Below is a small trained network, with its code and all its weights. Each question gives an input and a class and asks what happens when units are switched off, that is, made to give their printed mean instead of their output.

import numpy as np


def w(rows, s, z=0):
    codes = np.array(rows[::2]) - 128.0
    scale = np.full(codes.shape[1], s)
    scale[-1] = z or s
    return codes * scale


def norm(h):
    return h / np.sqrt((h * h).mean(-1, keepdims=True) + 1e-5)


def f(y):
    return np.maximum(y, 0)


def log_softmax(a):
    a = a - a.max(-1, keepdims=True)
    return a - np.log(np.exp(a).sum(-1, keepdims=True))


def net(x, mask):
    res = np.array(x, float).reshape(1, 3) / 4 @ E
    u = 0
    for l in range(4):
        y = f(norm(res) @ A[l][:, :-1].T + A[l][:, -1])
        res = res + np.where(mask[u : u + 8], y, B[l][:, -1]) @ B[l][:, :-1]
        u += 8
    return log_softmax(norm(res)[-1] @ U[:, :-1].T + U[:, -1])


A, B = {}, {}
E = w([
[59,96,157,21,37],'x0',
[64,63,162,169,186],'x1',
[83,157,3,67,193],'x2',
],0.007)
A[0] = w([
[91,62,182,221,90,3],'0.n0',
[38,151,109,69,118,123],'0.n1',
[14,136,96,174,144,113],'0.n2',
[154,191,199,173,154,100],'0.n3',
[81,82,101,37,112,36],'0.n4',
[2,113,106,137,217,123],'0.n5',
[172,198,51,67,113,112],'0.n6',
[133,207,68,154,235,132],'0.n7',
],0.0073,0.0035)
B[0] = w([
[143,187,157,76,90,180],'0.n0',
[102,91,58,181,103,224],'0.n1',
[140,131,186,62,223,195],'0.n2',
[111,88,120,90,78,185],'0.n3',
[93,72,111,154,120,203],'0.n4',
[177,134,150,32,144,247],'0.n5',
[181,126,198,2,200,225],'0.n6',
[60,78,84,206,70,253],'0.n7',
],0.0081,0.0048)
A[1] = w([
[192,221,108,210,231,253],'1.n0',
[89,171,143,147,49,114],'1.n1',
[103,85,204,179,216,119],'1.n2',
[138,214,147,254,108,232],'1.n3',
[199,209,100,113,28,115],'1.n4',
[158,193,192,73,196,181],'1.n5',
[230,204,98,110,135,115],'1.n6',
[70,50,70,61,162,142],'1.n7',
],0.0077,0.0051)
B[1] = w([
[6,24,135,55,87,204],'1.n0',
[127,192,78,194,149,155],'1.n1',
[119,172,154,2,108,174],'1.n2',
[57,92,137,197,112,189],'1.n3',
[123,151,189,82,158,177],'1.n4',
[174,151,166,122,228,187],'1.n5',
[92,94,169,74,200,163],'1.n6',
[159,225,184,184,86,255],'1.n7',
],0.0077,0.0073)
A[2] = w([
[96,81,156,135,160,254],'2.n0',
[98,103,80,76,59,63],'2.n1',
[115,132,56,102,128,32],'2.n2',
[156,131,91,173,134,59],'2.n3',
[120,173,3,98,197,203],'2.n4',
[162,155,169,68,111,61],'2.n5',
[81,154,113,142,93,247],'2.n6',
[119,108,114,118,96,12],'2.n7',
],0.013,0.0021)
B[2] = w([
[139,191,71,79,134,242],'2.n0',
[81,79,108,156,132,208],'2.n1',
[161,128,157,169,152,159],'2.n2',
[255,145,136,78,149,128],'2.n3',
[108,165,211,162,57,221],'2.n4',
[94,103,79,137,168,255],'2.n5',
[193,106,73,161,136,206],'2.n6',
[94,101,76,91,97,145],'2.n7',
],0.0097,0.0066)
A[3] = w([
[94,177,189,205,43,1],'3.n0',
[29,188,124,161,93,123],'3.n1',
[119,187,60,167,185,165],'3.n2',
[241,80,65,185,96,149],'3.n3',
[201,176,48,208,231,150],'3.n4',
[121,160,39,93,130,143],'3.n5',
[76,2,47,190,61,154],'3.n6',
[203,157,174,27,66,126],'3.n7',
],0.0093,0.003)
B[3] = w([
[136,184,154,159,109,188],'3.n0',
[185,113,123,166,95,228],'3.n1',
[161,79,126,132,135,154],'3.n2',
[133,150,220,72,148,149],'3.n3',
[249,87,162,107,127,141],'3.n4',
[119,121,147,179,143,173],'3.n5',
[109,103,43,152,160,255],'3.n6',
[80,126,109,131,162,193],'3.n7',
],0.012,0.0079)
U = w([
[80,79,33,173,132,158],'0',
[125,219,202,180,86,149],'1',
[57,178,169,33,209,151],'2',
[254,96,151,103,172,139],'3',
[179,134,102,51,80,1],'4',
],0.018,0.0088)

Each question gives the input, the list of numbers given to net, and the class t.
The units are the neurons (one row each of A and B). Each row of codes is followed by its name. A weight is (code - 128) times the scale printed after its matrix; where a second scale follows, it is the last column's (A, B and U).
mask holds one flag per neuron, layer by layer. A switched-off neuron (its flag False) gives its mean, the last column of its row in B, instead of its output. The means were averaged over made-up inputs and are rounded, as every weight is.
A unit's drop is (log p(t) with every unit on - log p(t) with that unit switched off) / (log p(t) with every unit on - log p(t) with every unit switched off).
The circuit of an input: a set's keep is (log p(t) with only the set's units on - log p(t) with every unit switched off) / (log p(t) with every unit on - log p(t) with every unit switched off). Starting from the 12 units with the biggest drops (on a tie, the unit counted first), units are removed one at a time, each time the one whose removal leaves the highest keep (on an exact tie, the one counted first), for as long as the keep stays at least 0.8.
units of the circuit, in order: the units of the circuit, biggest drop first
unit that matters most: the unit with the biggest drop
top k neurons: the k neurons with the biggest drops, biggest first
top k neurons in layer l: the k neurons of layer l with the biggest drops, biggest first
input [8,-7,-1], class 0: unit that matters most => 0.n5
input [-3,-2,-2], class 3: units of the circuit, in order => (0.n3, 1.n0, 3.n4)
input [-5,7,5], class 2: top 2 neurons in layer 0 => (0.n2, 0.n5)
input [6,8,1], class 2: top 2 neurons => (0.n2, 0.n7)
input [-6,-8,8], class 1: top 4 neurons => (2.n4, 0.n7, 0.n6, 0.n5)
input [7,-8,-4], class 2: units of the circuit, in order => (0.n7, 1.n4, 3.n1)
input [-3,-1,-3], class 3: top 3 neurons => (0.n3, 2.n4, 0.n2)
input [0,-1,0], class 3: top 3 neurons => (1.n5, 2.n4, 3.n4)
input [-7,8,1], class 2: top 3 neurons => (0.n5, 0.n2, 1.n2)
input [5,-5,-3], class 0: top 2 neurons => (0.n5, 0.n2)
input [-2,2,-3], class 3: top 2 neurons => (0.n0, 2.n4)
input [0,7,6], class 2: top 3 neurons => (0.n5, 0.n2, 1.n1)
input [3,0,6], class 1: top 2 neurons => (2.n4, 0.n1)
input [-7,-7,-2], class 0: top 4 neurons => (0.n7, 0.n5, 1.n0, 0.n2)
input [8,-2,-7], class 0: unit that matters most => 1.n7
input [-2,-2,-2], class 3: top 2 neurons => (0.n3, 1.n0)
input [-1,-6,-4], class 2: top 2 neurons => (1.n4, 2.n6)
input [-1,-2,7], class 1: top 2 neurons => (2.n4, 0.n7)
input [-1,3,0], class 3: top 2 neurons in layer 0 => (0.n5, 0.n6)
input [5,7,-4], class 2: unit that matters most => 0.n7
input [7,-5,-7], class 0: top 2 neurons in layer 2 => (2.n4, 2.n5)
input [-6,-4,8], class 1: top 2 neurons in layer 0 => (0.n7, 0.n6)
input [2,8,8], class 1: top 2 neurons in layer 0 => (0.n6, 0.n1)
input [-6,8,0], class 2: top 2 neurons in layer 0 => (0.n5, 0.n2)
input [2,2,2], class 3: top 2 neurons in layer 0 => (0.n1, 0.n6)
